Below is a small trained network, with its code and all its weights. Each question gives an input and a class and asks what happens when units are switched off, that is, made to give their printed mean instead of their output.

import numpy as np


def w(rows, s, z=0):
    codes = np.array(rows[::2]) - 128.0
    scale = np.full(codes.shape[1], s)
    scale[-1] = z or s
    return codes * scale


def f(y):
    return np.maximum(y, 0)


def log_softmax(a):
    a = a - a.max(-1, keepdims=True)
    return a - np.log(np.exp(a).sum(-1, keepdims=True))


def net(x, mask):
    res = np.array(x, float).reshape(1, 5) / 4 @ E
    y = f(res @ A[0][:, :-1].T + A[0][:, -1])
    res = res + np.where(mask, y, B[0][:, -1]) @ B[0][:, :-1]
    return log_softmax(res[-1] @ U[:, :-1].T + U[:, -1])


A, B = {}, {}
E = w([
[2,190,185,74,121,47,150],'x0',
[65,13,116,180,147,144,199],'x1',
[140,113,146,103,174,62,109],'x2',
[103,73,45,76,107,105,186],'x3',
[70,151,3,151,172,153,27],'x4',
],0.011)
A[0] = w([
[144,208,229,85,89,136,106,170],'neuron 1',
[20,172,150,88,122,53,119,89],'neuron 2',
[98,207,65,116,171,144,3,253],'neuron 3',
[171,91,217,178,85,120,239,124],'neuron 4',
[147,63,44,163,106,246,136,142],'neuron 5',
[73,130,51,89,103,71,156,175],'neuron 6',
[155,163,89,157,137,175,45,135],'neuron 7',
[101,152,72,56,110,106,135,164],'neuron 8',
[88,121,55,126,93,133,143,132],'neuron 9',
[193,99,63,183,108,145,138,44],'neuron 10',
[40,69,60,169,130,165,156,138],'neuron 11',
[191,124,150,76,113,140,109,146],'neuron 12',
[102,53,86,54,171,99,143,105],'neuron 13',
[123,119,128,119,108,220,145,154],'neuron 14',
],0.011,0.0042)
B[0] = w([
[151,179,232,100,70,132,100,201],'neuron 1',
[106,107,85,172,88,216,177,211],'neuron 2',
[156,193,63,155,226,104,55,249],'neuron 3',
[98,93,127,190,180,96,77,225],'neuron 4',
[216,184,65,137,151,255,45,229],'neuron 5',
[134,89,131,178,40,126,162,191],'neuron 6',
[58,110,133,146,189,54,60,203],'neuron 7',
[135,124,84,196,105,125,122,176],'neuron 8',
[168,152,140,151,54,97,158,174],'neuron 9',
[125,108,107,130,107,177,172,187],'neuron 10',
[173,235,129,93,72,115,154,208],'neuron 11',
[107,169,106,175,95,126,109,166],'neuron 12',
[114,83,101,83,93,29,122,176],'neuron 13',
[99,191,99,187,112,122,95,165],'neuron 14',
],0.0097,0.019)
U = w([
[131,80,254,126,115,118,159,120],'0',
[174,233,138,90,53,194,163,185],'1',
[156,149,4,213,173,226,121,144],'2',
[158,145,82,205,72,81,146,124],'3',
[119,173,105,87,202,19,94,167],'4',
[163,121,127,36,182,134,215,2],'5',
[103,18,83,128,82,117,241,85],'6',
],0.0091,0.0038)

Each question gives the input, the list of numbers given to net, and the class t.
The units are the neurons (one row each of A and B). Each row of codes is followed by its name. A weight is (code - 128) times the scale printed after its matrix; where a second scale follows, it is the last column's (A, B and U).
mask holds one flag per neuron, in row order. A switched-off neuron (its flag False) gives its mean, the last column of its row in B, instead of its output. The means were averaged over made-up inputs and are rounded, as every weight is.
A unit's drop is (log p(t) with every unit on - log p(t) with that unit switched off) / (log p(t) with every unit on - log p(t) with every unit switched off).
The circuit of an input: a set's keep is (log p(t) with only the set's units on - log p(t) with every unit switched off) / (log p(t) with every unit on - log p(t) with every unit switched off). Starting from the 12 units with the biggest drops (on a tie, the unit counted first), units are removed one at a time, each time the one whose removal leaves the highest keep (on an exact tie, the one counted first), for as long as the keep stays at least 0.8.
circuit, biggest first: the units of the circuit, biggest drop first
most important unit: the unit with the biggest drop
k most important neurons: the k neurons with the biggest drops, biggest first
drop of u: that unit's drop, to one decimal
input [1,-8,5,-2,8], class 4: most important unit : neuron 7
input [4,5,3,2,8], class 3: circuit, biggest first : neuron 13; neuron 6
input [3,-4,-7,-1,1], class 1: 3 most important neurons : neuron 1; neuron 4; neuron 5
input [-4,0,7,-3,-3], class 0: 2 most important neurons : neuron 3; neuron 5
input [8,-2,-4,4,-6], class 0: circuit, biggest first : neuron 1; neuron 5; neuron 11
input [-7,-6,7,-3,3], class 4: circuit, biggest first : neuron 7; neuron 2
input [3,-8,5,4,0], class 3: 3 most important neurons : neuron 5; neuron 8; neuron 11
input [1,-5,4,0,-1], class 1: 3 most important neurons : neuron 4; neuron 7; neuron 1
input [1,7,3,-2,0], class 4: circuit, biggest first : neuron 2; neuron 5
input [3,2,3,-7,5], class 4: 2 most important neurons : neuron 5; neuron 10
input [0,7,-4,7,-7], class 3: circuit, biggest first : neuron 4; neuron 11; neuron 3
input [3,1,-6,5,-3], class 6: circuit, biggest first : neuron 3; neuron 5
input [0,2,-1,1,-7], class 0: 2 most important neurons : neuron 3; neuron 5
input [-1,7,-1,8,-4], class 3: 2 most important neurons : neuron 13; neuron 11
input [1,-3,1,-1,-3], class 1: most important unit : neuron 7
input [6,8,-6,-1,-2], class 3: 3 most important neurons : neuron 11; neuron 4; neuron 10
input [1,-1,1,4,-2], class 6: 2 most important neurons : neuron 3; neuron 5
input [1,5,2,-5,2], class 4: 2 most important neurons : neuron 5; neuron 2
input [3,-2,2,3,1], class 3: drop of neuron 14 : 0.0
input [5,-4,3,-1,-2], class 1: most important unit : neuron 1
